Here is a tiny trained network, its code and every weight. The questions are about switching its units off for an input and a class, where a switched-off unit gives its printed mean instead of its output.

import numpy as np


def w(rows, s, z=0):
    codes = np.array(rows[::2]) - 128.0
    scale = np.full(codes.shape[1], s)
    scale[-1] = z or s
    return codes * scale


def f(y):
    return y / 2 * (1 + np.tanh(0.7978845608 * (y + 0.044715 * y**3)))


def log_softmax(a):
    a = a - a.max(-1, keepdims=True)
    return a - np.log(np.exp(a).sum(-1, keepdims=True))


def net(x, mask):
    res = np.array(x, float).reshape(1, 3) / 4 @ E
    y = f(res @ A[0][:, :-1].T + A[0][:, -1])
    res = res + np.where(mask, y, B[0][:, -1]) @ B[0][:, :-1]
    return log_softmax(res[-1] @ U[:, :-1].T + U[:, -1])


A, B = {}, {}
E = w([
[89,56,76,47,51,178],'x0',
[165,251,106,102,67,196],'x1',
[202,139,255,126,101,211],'x2',
],0.0097)
A[0] = w([
[134,124,110,109,58,219,115],'neuron 1',
[96,164,175,123,93,124,72],'neuron 2',
[134,166,128,123,93,195,254],'neuron 3',
[157,122,146,135,126,121,85],'neuron 4',
[105,95,179,130,120,169,95],'neuron 5',
[129,142,164,127,100,102,126],'neuron 6',
[150,104,152,111,88,139,246],'neuron 7',
[141,89,176,140,127,178,129],'neuron 8',
[141,187,132,119,77,197,154],'neuron 9',
[166,163,203,139,159,132,225],'neuron 10',
[138,68,230,116,106,175,175],'neuron 11',
[125,111,101,112,154,102,12],'neuron 12',
[139,122,170,125,140,109,153],'neuron 13',
[109,102,54,119,94,128,22],'neuron 14',
[137,98,110,128,107,76,59],'neuron 15',
[153,53,175,104,111,144,18],'neuron 16',
[137,111,185,163,164,133,210],'neuron 17',
[128,120,132,111,56,250,20],'neuron 18',
[153,181,156,133,104,205,168],'neuron 19',
[100,34,119,149,149,87,159],'neuron 20',
],0.017,0.0028)
B[0] = w([
[140,3,160,139,133,123,231],'neuron 1',
[153,133,124,131,125,116,157],'neuron 2',
[136,128,109,49,157,120,229],'neuron 3',
[121,133,144,123,160,132,145],'neuron 4',
[141,148,154,139,98,152,177],'neuron 5',
[129,165,135,107,123,116,147],'neuron 6',
[103,134,181,83,136,202,185],'neuron 7',
[90,150,170,145,128,167,199],'neuron 8',
[193,26,111,143,157,108,246],'neuron 9',
[139,137,183,133,125,101,246],'neuron 10',
[121,175,182,158,60,96,252],'neuron 11',
[126,100,102,183,148,147,159],'neuron 12',
[103,135,148,121,157,120,160],'neuron 13',
[63,161,96,96,123,102,199],'neuron 14',
[127,106,105,164,150,120,160],'neuron 15',
[209,186,124,140,115,96,190],'neuron 16',
[88,171,158,82,166,73,198],'neuron 17',
[136,85,129,131,10,108,248],'neuron 18',
[174,133,131,114,134,153,252],'neuron 19',
[129,86,144,130,210,93,229],'neuron 20',
],0.038,0.014)
U = w([
[110,142,157,68,116,207,37],'0',
[107,189,105,227,165,113,95],'1',
[50,66,87,89,175,51,180],'2',
[221,143,123,80,182,115,36],'3',
[34,154,51,128,67,127,57],'4',
[118,140,229,119,145,60,141],'5',
[111,110,141,157,100,254,2],'6',
[176,92,168,73,96,105,231],'7',
],0.0094,0.0044)

Each question gives the input, the list of numbers given to net, and the class t.
The units are the neurons (one row each of A and B). Each row of codes is followed by its name. A weight is (code - 128) times the scale printed after its matrix; where a second scale follows, it is the last column's (A, B and U).
mask holds one flag per neuron, in row order. A switched-off neuron (its flag False) gives its mean, the last column of its row in B, instead of its output. The means were averaged over made-up inputs and are rounded, as every weight is.
A unit's drop is (log p(t) with every unit on - log p(t) with that unit switched off) / (log p(t) with every unit on - log p(t) with every unit switched off).
The circuit of an input: a set's keep is (log p(t) with only the set's units on - log p(t) with every unit switched off) / (log p(t) with every unit on - log p(t) with every unit switched off). Starting from the 12 units with the biggest drops (on a tie, the unit counted first), units are removed one at a time, each time the one whose removal leaves the highest keep (on an exact tie, the one counted first), for as long as the keep stays at least 0.8.
circuit, biggest first: the units of the circuit, biggest drop first
most important unit: the unit with the biggest drop
top k neurons: the k neurons with the biggest drops, biggest first
drop when u is switched off: that unit's drop, to one decimal
input [0,6,-8], class 4: circuit, biggest first : [neuron 20; neuron 1; neuron 14]
input [-3,6,-1], class 3: most important unit : neuron 18
input [8,-4,1], class 5: top 2 neurons : [neuron 9; neuron 20]
input [-8,5,-2], class 3: circuit, biggest first : [neuron 11; neuron 18]
input [-3,3,1], class 3: top 3 neurons : [neuron 18; neuron 11; neuron 1]
input [-6,7,4], class 3: top 3 neurons : [neuron 19; neuron 3; neuron 11]
input [-3,2,2], class 3: top 2 neurons : [neuron 18; neuron 11]
input [-3,7,-8], class 2: top 2 neurons : [neuron 11; neuron 18]
input [1,3,-6], class 4: top 3 neurons : [neuron 9; neuron 20; neuron 1]
input [-2,7,-4], class 3: drop when neuron 18 is switched off : 0.4
input [-3,1,-4], class 1: drop when neuron 20 is switched off : 0.1
input [-8,4,-8], class 1: drop when neuron 18 is switched off : 0.2
input [-7,3,-5], class 1: drop when neuron 1 is switched off : 0.2
input [2,1,-2], class 2: most important unit : neuron 11
